In the rows, 128 means zero.
Known rows:
K_36: [149 119 116 141 118 137 155 131 140 106 125 153 126 123 138 101 137 130
 119 144 151 111 102 129 157 129 143]
K_241: [111 148 140 114 135 136 107 132 112 124 121 141 147 101 131 114 120 119
 133 132 135 117 144 128 122 101 114]
K_622: [110 142  21 125 138 113  29 150  84  97 127 120 194 113  75  27 177 109
 156 158 164 155 123  78 137 203 101]
K_725: [103 156 146 117 134 139 106 133 114 122 123 141 149 100 127 105 119 119
 130 132 130 119 141 129 119  97 112]
K_630: [150 107 130 161 130 124 134 133 110 119 110 117 115 121 177  98 124  96
 128 138 127 118 133  96 168 136 111]
K_653: [132 117 113  96 132 124 141 132 128 129 128 148 134 130 126 124 111 118
 128 147 144 104 117 121 146 120 135]
K_459: [166 103 146 133 119 126 149 116 136 115 104 132 132 119 137 103 138 142
 148 144 154 151 121  98 136 130 146]
K_18: [114 147 127 124 130 133 109 128 117 133 122 152 157 107 118 115 131 119
 135 133 137 127 137 149 126 110 109]
K_763: [125 113 124 110 130 129 123 139 124 129 122 140 133 134 124 125 118 113
 132 147 144 117 132 113 143 127 128]
K_117: [126 106 126 135 127 125 110 145 125 131 115 141 135 138 125 130 102 111
 139 142 150 121 140  99 143 125 110]
K_293: [128 129 135 178 131 129 114 146 129 105 115 117 108 115 146 111  90 125
 122 167 153  90 151 111 156 159 128]
K_275: [123 144 182  86  62 108 157 144  90   5 102 109  98 125  90 122 122 123
 166  64 117 122 170  90 181 229 109]
K_273: [114 109 138 158 147 121 102 158 125 108 122 123  99 121 114 132 106 136
 118 160 162  97 157 116 141 151 127]
K_855: [126 114 145  77 128 117 157 123 121 127 127 142 112 121 141 152  99 114
 126 132 142  91 146 135 153 122 137]
K_881: [135 115 104 135 110 133 141 133 138  99 122 144 103 135 114 118 116 129
 123 141 126 153 129 108 148 117 141]
K_923: [125 112 125 111 128 130 119 137 129 127 119 142 131 132 125 129 116 112
 133 150 146 117 132 114 144 126 130]
K_871: [132 115 117 142 119 112 118 125 119 101 121 117  96 121 140 114  96 133
 130 120 136 150 149  83 149 102 121]

Facts:
K_105 dovo:K_419 K_18
K_110 nupom:K_419 K_591 K_998
K_115 nupom:K_116 K_630
K_123 nupom:K_175 K_671 K_571 K_600
K_139 dovo:K_461
K_149 nupom:K_871 K_497 dovo:K_958
K_160 dovo:K_955
K_175 dovo:K_466 K_808
K_18 dovo:K_835 K_507
K_188 dovo:K_878
K_201 dovo:K_571
K_211 dovo:K_459
K_219 dovo:K_878
K_232 dovo:K_482
K_241 dovo:K_462
K_262 dovo:K_116 K_201
K_270 nupom:K_710 K_485
K_273 dovo:K_749
K_275 dovo:K_377
K_279 nupom:K_141 K_271 dovo:K_749 K_485
K_28 nupom:K_572 K_21 K_808 K_886
K_281 nupom:K_188 K_886 dovo:K_527 K_808 K_453
K_286 nupom:K_73 K_952 dovo:K_61
K_288 nupom:K_630 dovo:K_442 K_823
K_293 dovo:K_485 K_232
K_311 nupom:K_952 K_95 K_896 dovo:K_160
K_333 dovo:K_485
K_343 nupom:K_190 K_544 K_727 dovo:K_36 K_286
K_36 nupom:K_995 K_176
K_375 dovo:K_527
K_377 dovo:K_219
K_388 nupom:K_622 dovo:K_835
K_398 nupom:K_655 K_258 K_600
K_400 dovo:K_878
K_407 nupom:K_871 K_117
K_417 nupom:K_655 dovo:K_18
K_419 dovo:K_727 K_204
K_423 nupom:K_979 K_546 dovo:K_725 K_772
K_431 nupom:K_258 K_571 K_546
K_442 nupom:K_630 dovo:K_572
K_452 nupom:K_53 K_176 K_523 dovo:K_53 K_105
K_459 dovo:K_770
K_461 nupom:K_175
K_462 nupom:K_886 dovo:K_507
K_466 nupom:K_995 K_505 K_808 K_946 dovo:K_527 K_204
K_478 dovo:K_141
K_482 dovo:K_343
K_484 nupom:K_419 K_478 dovo:K_622
K_496 nupom:K_998 K_262 K_874 K_979
K_497 dovo:K_61 K_219
K_507 nupom:K_925 K_805
K_513 dovo:K_571
K_53 dovo:K_28
K_541 dovo:K_105 K_453
K_544 dovo:K_527
K_572 dovo:K_400 K_881
K_61 nupom:K_671 K_293 dovo:K_769
K_614 nupom:K_871 K_808 K_105 dovo:K_169
K_622 dovo:K_175
K_626 nupom:K_190 K_273 dovo:K_459
K_630 dovo:K_769 K_160
K_632 dovo:K_626
K_641 nupom:K_958 K_600 dovo:K_496
K_642 nupom:K_952 K_546
K_646 nupom:K_319 K_73 K_139 K_934 K_117 dovo:K_95
K_649 nupom:K_375 K_355 K_485 K_105 dovo:K_572 K_61
K_653 nupom:K_176
K_669 nupom:K_505 K_377 K_201
K_670 dovo:K_116 K_333
K_702 nupom:K_169 dovo:K_886
K_710 dovo:K_626
K_717 nupom:K_979 K_644
K_721 nupom:K_176 K_169
K_725 dovo:K_462 K_571 K_105
K_727 dovo:K_175
K_737 dovo:K_28 K_878
K_749 dovo:K_141
K_759 nupom:K_319 K_671 K_116
K_769 dovo:K_770
K_770 dovo:K_614
K_772 nupom:K_275
K_783 nupom:K_655 K_896
K_808 dovo:K_527 K_204
K_835 nupom:K_209 K_190 K_544 dovo:K_204
K_840 nupom:K_73 K_53
K_855 nupom:K_878 K_204 dovo:K_995 K_591
K_866 nupom:K_355
K_871 dovo:K_400 K_546
K_874 dovo:K_790
K_878 dovo:K_169
K_898 nupom:K_141 K_209 K_727
K_901 nupom:K_497
K_908 nupom:K_116 K_946 K_273
K_910 nupom:K_175
K_925 dovo:K_669
K_950 nupom:K_505
K_955 dovo:K_405
K_958 dovo:K_459
K_979 dovo:K_671 K_377
K_985 dovo:K_211

Rows:
No name comes twice in this set of rows, the named rows included.
[118 125 106 139 118 131 114 131 142 157 116 172 162 129  93 130 152 128
 144 137 148 145 124 178 144 141 108] -> K_527
[125  92 125 132 119 129 103 151 128 127 119 155 133 147 122 138 114 119
 139 132 160 125 131  98 141 111 107] -> K_886
[122 128 155 165 127 156 112 165 138 103 112 152 138 125 106 120 113 126
 132 157 150 115 128 115 121 124 119] -> K_116
[122  99 136 180 103 143  94 159 152  84 123 166 124 134 118 133 123 156
 117 139 190 113 128 111 148 125 127] -> K_485
[128 131 109  93 137 124 147 128 128 136 121 136 136 125 135 114  95 109
 133 166 139 101 131 124 149 131 143] -> K_641
[158 110 132 105 129 109 150 110 124 118 122 133 131 106 157  98 130 147
 135 129 166 123 121 102 138 115 151] -> K_149
[138 106 108 155 108 121 118 133 132  98 122 132  94 133 128 115 106 135
 127 117 135 158 141  84 151  97 121] -> K_572
[132 128 122 150 118 124 121 132 128 124 113 132 115 128 120 116 100 134
 143 137 130 149 142 104 140 116 117] -> K_53
[ 91  98 142 123 116 142  64 125 141  92 101 132 124 108 134 146 107 115
  99 175 171 127 185 126 160 154 156] -> K_478
[106 147 147 118 137 143 112 140 114 109 122 141 149 104 132 106 115 117
 126 140 137 109 141 113 114  95 120] -> K_513
[109 161  15  86 146 113  53 132  82  85 138 126 198  96  85  15 181 114
 137 157 159 135 111  89 131 181 127] -> K_388

The same nodes again, as new rows of numbers:
Known rows:
K_653: [139 130 120 109 138 111 113 134 146 176 110 107 133 126 148 110 136 122
 116 120  97 160 110 146 139 122 121 143 145 122 134 104 115 169 112 142
  97 121 126 126 138 119 139 127]
K_160: [120 134 126 108 102 141 126 125 116 161 129 139 139 113 108 100 139 123
 104 126 126 204 116 140 120 124 117 102 111 137 131 112 162  65 142 105
 134 103 153 153 109 152 135 111]
K_763: [125 129 126 133 143 124 125 116 138 134 113 133 142 124 138 122 130 126
 115 123 118 142 125 128 144 126 119 131 117 140 135 112 138 141 133 134
 131 133 117 144 123 133 133 116]
K_790: [128 132 122 150 151 117 130 124 135 127 117 134 141 128 142 116 124 122
 113 114 124 150 112 129 144 126 117 138 109 138 129 109 143 148 132 128
 124 132 118 151 124 133 139 110]
K_835: [ 91 132  89 121 117 123 165 117 170 135 119 120 126 128 163 158 128 123
 155 120 128 135 144 164 138 144  93  98 133 152  86  93 206 118 121 145
  70 122 126 159 102 153 132 123]
K_279: [125 120 118  99 162  99 172 107 158 115  96 140 128 142 189 126 123 126
 120 133 127  85 159 116 121 149  89  76 162 136 153 121 170  53 136 151
 113  97 148 133 115 117  48 143]
K_998: [119 162 149 154 169 134 158 115 105 109 129 170 160 135 141 145 126 146
 121 126 115 178  97 125 134 147 103 177 129 141 161 114 116  88 131 132
 145 118  88 141 149 155 164 107]
K_275: [ 93 139 135 116 124 127 101  94 132 109 116 168 156 115 122 117 130 131
 123 146 122  82 145 146 147 125 133 101 118 113 161 112 134 133 141 149
 151 133 129 127 124 119 142 121]
K_671: [ 96 149 111 151 117 141  86 132 107 107 153 176 153 135 131 120 127 120
 107 158 135  69 157 146 134 152 129 146  78 100 134 112 144 162 129 135
 127 121  82 120 137 140 139 115]
K_241: [122 131 119 141 127 130 152 102 142 135 124  93 140 124 126 160 122 137
 132 136 119 134 163 127 153 113 111 156 116 135 134  96 135 104 126 124
 119 128 138 126 104 139 152 140]
K_881: [ 89 147 129 150 128 121  99 106 138 107 100 175 151 117 128  99 133 120
 116 141 127 101 120 151 148 131 132 111 121 113 142 104 149 144 137 142
 118 127 119 133 114 126 156 112]
K_572: [ 80 144 134 107  87 123  96 111 125  66 119 142 144 119 108  93 137 118
 120 151 115  97 139 129 155 144 134 143 116 106 150 112 143 170 132 145
 122 152  94 123 118 128 192 127]
K_886: [119 137 127 130 107 113 117 131 117  88 138 107 143 127 110 104 119 126
 109 130 114 168 121 108 139 145 118 171 106 139 129 109 152 177 132 130
 140 160  74 137 132 137 187 114]
K_513: [134 129 125 148 142 126 164 105 151 133 125  90 139 127 118 153 120 142
 132 140 124 138 166 112 157 110 109 163 117 121 144  92 117  76 131 113
 121 133 143 114 104 133 141 140]
K_523: [138 134 127 110 122 121 110 133 123 183 146 108 144 120 145 115 127 129
 113 127 112 158 118 144 122 125 131 139 139 123 143 105 103 179 113 151
 119 124 106 111 144 123 150 121]
K_169: [ 98 147 134 130 117 114  69 114 129 148 137 165 158 102 119  93 128 126
 113 149 124 126 118 162 128 142 163 119 137  97 135  92 119 157 128 165
  94 127 114  98 141 112 182 111]
K_910: [126 132 104 151 169 138 113 132 128 123 110 145 135 145 153 130 138 123
 105 132 117 108 143 135 163 135 107 152  90 122 122 122 152 136 129 125
 119 116 125 163 127 141 103 124]

Rows:
No name comes twice in this set of rows, the named rows included.
[102 148 121 146 148 149  75 114 120 106 143 184 153 135 124 121 137 129
 112 154 130  73 165 148 156 145 143 138  77 102 130 119 141 121 142 160
 144 121 132 122 145 134 120 120] -> K_958
[137 122 121 116 174 119 130 113 158 125  89 128 135 138 163 129 135 128
 123 111 102 139 120 135 172 108 110 126 116 136 141 118 132 148 135 136
 147 137 146 161 128 120 104 121] -> K_855
[ 89 169 151 133 148 149 132  94  99  84 128 203 168 137 141 137 135 144
 129 150 113  93 126 143 141 140 117 162 127 109 182 118  97 110 133 147
 159 112  95 117 151 144 159 122] -> K_979
[123 131 117 100 122 112 124 138 145 109 108 120 126 131 138 109 139 125
 117 126  99 157 119 122 153 136 110 154 132 123 121 110 158 152 119 121
 102 142 110 146 129 134 160 124] -> K_950
[148 130 130  97 109 116 104 133 116 173 152 106 147 113 129 121 121 135
 109 136 108 163 124 135 113 128 132 153 137 127 143 102 101 183 113 143
 132 137  88  99 151 120 156 118] -> K_176
[121 127 114 118 131 106 119 141 155 115  92 125 122 133 146  94 142 118
 114 121  95 168 110 120 160 141 109 157 127 122 108 107 163 158 119 117
  84 139 115 156 119 138 159 120] -> K_669
[112 124 110 190 164 118 141 112 170 148 113  97 132 112 120 142 126 128
 127 126 120 152 140 139 157 120 122 149 114 145 101  87 150 108 130 132
  71 122 153 152  97 147 166 124] -> K_507
[103 125 109  87 112 138 134 100 139 101 102  65 121 133 132 152 142 126
 140 129  84 129 161 135 166 130 107 171 128 162 112 112 163 153 122 154
 100 142 135 157 104 155 172 147] -> K_281
[106 129 100 152 131 162 104 117  96 135 164 116 147 130 126 179 116 132
 117 147 121  99 181 146 135 142 127 188  80 164 100 111 157 155 125 159
 117 125  97 134 122 163 156 124] -> K_175
[ 76 148 120 141 115 109 108 123 156  71  90 132 123 126 119  74 152 106
 120 133 103 120 118 134 169 147 121 148 125 105 117 106 173 160 129 125
  67 145 123 152 106 137 191 128] -> K_28
[139 123 130 124 168 108 153 105 141 120 121 112 134 135 143 136 124 138
 115 140 120 104 162 101 138 133 109 145 139 129 153 116 136  61 138 145
 128 116 155 116 123 123  97 155] -> K_670
[124 131 114  91  92 118 122 141 121 110 152 126 137 134 132 120 122 126
 116 139 115 145 136 119 127 146 102 152 116 122 127 110 152 160 118 126
 124 147  67 124 139 136 154 121] -> K_946
[ 86 142 132 104 102 118  86 120 134  82 121 163 147 113 114  95 133 123
 118 157 113 106 133 137 148 149 142 141 124 104 144 103 152 144 129 142
 109 145  95 116 127 126 193 122] -> K_377

Now the same nodes, written a new way:
Known rows:
K_232: [107 168 134 133  73 114 133 130 141 141 129 146 108 105 146 150 104 121
  99 118  97 103 108 119 130 101 137 128 122 127 132 147 124 123 129  83
 157 117 126 171 115 114  94 125 126]
K_710: [106 168 123 121  69 115 130 133 145 151 141 146 129 104 146 147 103 124
 100 111 109 103 106 115 125 100 133 127 129 126 137 149 124 119 131  98
 154 115 122 161 117 119  93 125 129]
K_630: [148 186 118 112  75 117 142 132 114 109 130 212 108 164 148 143 125 129
 102 114  97 151 111 122 125 180 236 126 128 115 132 161 175 167 132 116
 156 118 123 178 179 111  94 122 117]
K_176: [109 166 110 176  71 103 167 131 127 109 132 146 112  97 170 251 105 121
 107 112 122 113 100 155 127 102 132 149 143 124 129 147 126 113 130  74
 158 115 120 154 118 114  95 127 115]
K_117: [105 174 117 110  79 137 133 133 135 132 132 138 119 106 144 139 104 125
 104 117 103 106 105 114 130  99 122 134 124 116 129 145 125 120 129  88
 163 115 122 153 118 113  91 130 120]
K_655: [111 186 111 147  74 102 133 132 117 155 131 141 165  95 146 151 107 122
 138 108  94 178 212 155 122 101 123 151 125 156 130 145 155 126 151  74
 157 114 134 187 139 114 142 129 165]
K_462: [121 167 148 131 110  99 152 128 116 114 159 138 116 111 146 135 123 160
 142 109 134 106  99 129 138 101 125 149 138 156 133 181 124 153 132  85
 172 125 142 165 139 113  92 137 143]
K_333: [105 168 153 143  72 113 131 135 143 142 128 143 106 108 150 167 102 124
 100 127  95 106 112 118 135 113 133 127 122 128 134 145 125 119 131  82
 164 116 147 190 117 114  92 124 131]
K_496: [108 166 126 113 105  99 148 171 123 109 131 139 117 108 156 132 106 122
 107 124  94 104 102 113 144 102 133 145 122 111 129 144 152 115 130  97
 154 116 132 153 123 118  96 129 115]
K_281: [105 168 129 148  90 104 133 128 118 108 157 143 139 138 143 132 140 164
 101 133 130 107  97 112 121 100 128 127 146 147 128 157 145 145 132  73
 160 143 158 154 119 115  91 126 128]
K_497: [105 169 118 112 101 127 133 129 114 138 134 140 108  98 145 131 115 121
 103 131 126 105  99 116 131 109 134 131 124 144 127 145 125 152 133  73
 157 152 122 154 116 119  95 136 131]
K_188: [118 198 110 112  77 129 133 131 123 132 147 138 107  96 142 134 104 121
 103 125 135 108  98 126 128  98 133 127 122 129 137 145 124 118 130  73
 161 122 123 158 115 120 124 125 136]
K_737: [121 186 109 111  74 120 132 127 136 131 140 141 106  97 142 135 104 120
 103 119 123 106 102 125 128  99 137 129 124 124 137 144 126 114 129  73
 156 117 121 160 117 121 125 124 127]
K_271: [108 174 122 114  73 127 131 135 154 135 128 140 114 102 150 149 102 124
 100 108  96 117 110 113 125  99 124 132 125 114 135 145 125 116 131  91
 158 115 121 153 115 116  93 124 117]
K_209: [142 179 154 126  79 120 133 147 166 122 129 139 108  99 154 144 102 126
 100 107  96 124 115 114 124  99 127 128 132 114 175 145 128 118 136  91
 158 122 122 153 117 150  93 127 117]
K_600: [107 167 115 117  72 101 133 132 157 146 130 141 130 117 143 145 103 138
 104 123 101 129 146 117 135 101 123 148 126 130 127 146 130 117 135  83
 151 116 120 168 116 113 111 128 126]
K_523: [108 169 114 117  69 115 132 130 151 128 130 140 116  98 152 169 104 122
 103 108 102 115 102 112 127 100 127 133 126 116 131 144 125 116 130  82
 156 116 120 154 116 114  93 124 117]

Rows:
No name comes twice in this set of rows, the named rows included.
[112 166 110 148  70 105 131 145 115 116 132 139 156 115 144 134 108 135
 139 114  95 144 196 143 134 101 122 174 126 150 131 144 186 125 141  75
 149 122 131 180 134 113 154 128 145] -> K_398
[113 168 112 121 154 103 178 158 114 110 130 139 109  97 150 134 106 123
 109 138  95 108 102 112 162 137 178 135 127 111 128 145 188 116 140  78
 154 147 134 153 139 144  94 144 115] -> K_286
[108 167 129 111  71 107 130 130 167 132 129 161 112 133 143 142 104 148
 100 133 102 112 111 113 131 100 122 143 128 115 131 145 127 117 130 109
 152 116 120 156 117 112  95 125 117] -> K_671
[114 166 121 111  73 110 131 137 164 148 130 151 115 112 149 141 102 132
 105 121 100 119 114 113 151 102 122 140 121 116 131 147 125 114 131 113
 150 114 120 174 116 112 100 133 122] -> K_571
[209 167 223 185 113 100 133 165 134 111 129 143 108  98 146 132 105 135
 105 110  96 109 111 115 121 105 155 129 132 118 215 146 127 138 149  81
 152 175 140 155 117 216  92 128 116] -> K_343

Now the same nodes, written a new way:
Known rows:
K_630: [121 112  52 125 150 170 120 162 137 145 151  66 170 112 166 224 120 155
 194 125 154  46 111 125 101 117 128 115 129 223 181]
K_985: [118 125 124 143 111 120 132 130 129 127 138 127 142 138 131 127 148 137
 140 115 108 107 119 131 138 122 124 123 128 128 114]
K_513: [116 128 130 136 132 122 128 140 137 143 127 129 130 147 138 130 137 137
 142 122 114 113 102 156 138 121 122 127 126 121 117]
K_546: [147 153 119 173  87 117 136 138 131 139  93 160 145 120 165 162 124 154
 133 121 114 165 133 130 149 113 109 131 115 108 106]
K_61: [112 105 112 107 139 154 124 113 181 116 140 106 114  94 124 121  40 129
 119 113 161 147 173 108 116 116 154 136 132 150 135]
K_293: [118 128 122 135 128 132 107 125 137 125 137 127 156 154 128 130 140 129
 143 119 112 112 110 124 144 134 122 129 116 108 116]
K_241: [116 128 134 140 131 122 133 142 139 140 128 134 139 147 140 124 133 128
 142 119 117 109 103 151 137 121 120 126 123 124 121]
K_485: [127 135 115 134 124 140 112 126 111 130 133 134 156 159 135 132 146 134
 139 134 108 111 130 135 135 128 133 136 108 108 120]
K_417: [ 97 132 145 150 171 162 121 124 139 135 132  85  72  40 106  53 145  97
  88 128 200 136  74  97 124 179 147 163 140 157 112]
K_258: [120 128 122 150 106 135 105 130 117 144 125 120 128 117 135 133 148 134
 127 114 125 125 123 143 129 136 128 154  98 131 118]
K_702: [135 127 128 119 146 119 151 113 148 110 133 108  96 129 105 100 117 112
  92 133 158 164 105 115 121 138 141 105 150 135 132]
K_204: [137 132 138 141  94 106 132 138 113 148 119 128 143 128 126 134 126 114
 133 126 103 100 140 141 131 131 111 138  93 142 151]
K_710: [117 126 121 145 112 121 128 128 128 123 141 129 145 143 129 119 152 140
 142 113 105 109 117 125 141 126 123 125 135 127 111]
K_955: [125 122 115 134 119 124 121 130 143 137 133 122 141 144 131 133 134 138
 143 121 115 112 120 141 142 125 130 132 118 118 116]
K_805: [129 126 123 132 109 124 119 135 111 139 126 135 142 147 137 143 136 137
 136 124 110 114 139 154 127 122 128 137 107 127 129]
K_655: [103 121 116 168 112 159  83 127 104 159 137  77  97  52 115  82 196 120
 100 113 166  94  84 136 125 183 158 199  83 156 101]
K_281: [137 141 131  99 154 127 140 126 134 121 137 123 103  92  91  84 127  99
 109 151 147 117 143  72 141 132 140 141 145 125 161]

Rows:
No name comes twice in this set of rows, the named rows included.
[147 109 108 112 133  85 125 127 129 158  99  87 116 102  72 171 136 147
 142 130  87 140 134 177 136 158 118 110 164  85 111] -> K_727
[133 132 118 144 105 129 121 134 113 142 121 135 139 137 145 143 141 143
 131 123 113 123 129 153 129 125 129 138 102 126 122] -> K_95
[148 154 113 176  85 116 143 141 131 144  95 157 140 118 163 148 131 158
 124 124 117 158 129 130 153 116 112 129 117 113 107] -> K_952
[127 148 132 140 140 145 121 122 129 117 107 132 101  84 135 132 101 125
 102 128 157 192 133  99 128 136 114 128 143 125 123] -> K_431
[123 130 115 138 131 134 112 120 137 124 137 126 165 156 132 124 146 133
 139 126 113 112 100 117 149 141 128 126 121 102 108] -> K_333
[151  98 151 136 109 127 149 107  73 139  90 126 177 120 122 162  76 137
 135 128  94 120 192 174  83 160 130 100 128 113  98] -> K_190
[133 124 125 105 167 156 133 120 101 119 120 114 124 107 118 146  92 121
 123 144 153 145 156 116  97 136 132 110 151 148 147] -> K_908
[104 139 157 129 155 125 146 156 146 151 131 150 126 153 145  95 132 120
 151 132 117  93  83 158 145 106 116 131 129 125 130] -> K_105
[115  97 100 139  74 118 149 133 155 144 140 110 122 110 139 128  94 160
 144  92 108 105 168 159 126  94 152 136 118 159 111] -> K_769
[125 126  80 109 194 180 123 135 147 110 145  83 150  92 144 178 106 127
 153 153 190 103 107  70 102 141 132 106 161 189 171] -> K_442
[141 110 140 138 106 127 137 117  89 137 108 129 161 133 129 152 105 137
 131 127 102 120 163 167 103 144 129 117 119 119 109] -> K_209
[145 146 117 154  96 115 142 137 127 140 108 152 140 140 155 152 131 147
 130 130 112 141 135 142 144 109 118 128 114 116 120] -> K_73
[117 133 122 145 150 164 110 118 115 135 125  87  77  39 106  80 149 115
  80 133 191 148 103 101 118 177 154 169 125 149 115] -> K_783
[121 135 115 141 135 140 111 116 137 119 138 125 170 162 127 120 152 129
 141 126 112 108  93 108 150 146 130 124 120  95 105] -> K_749

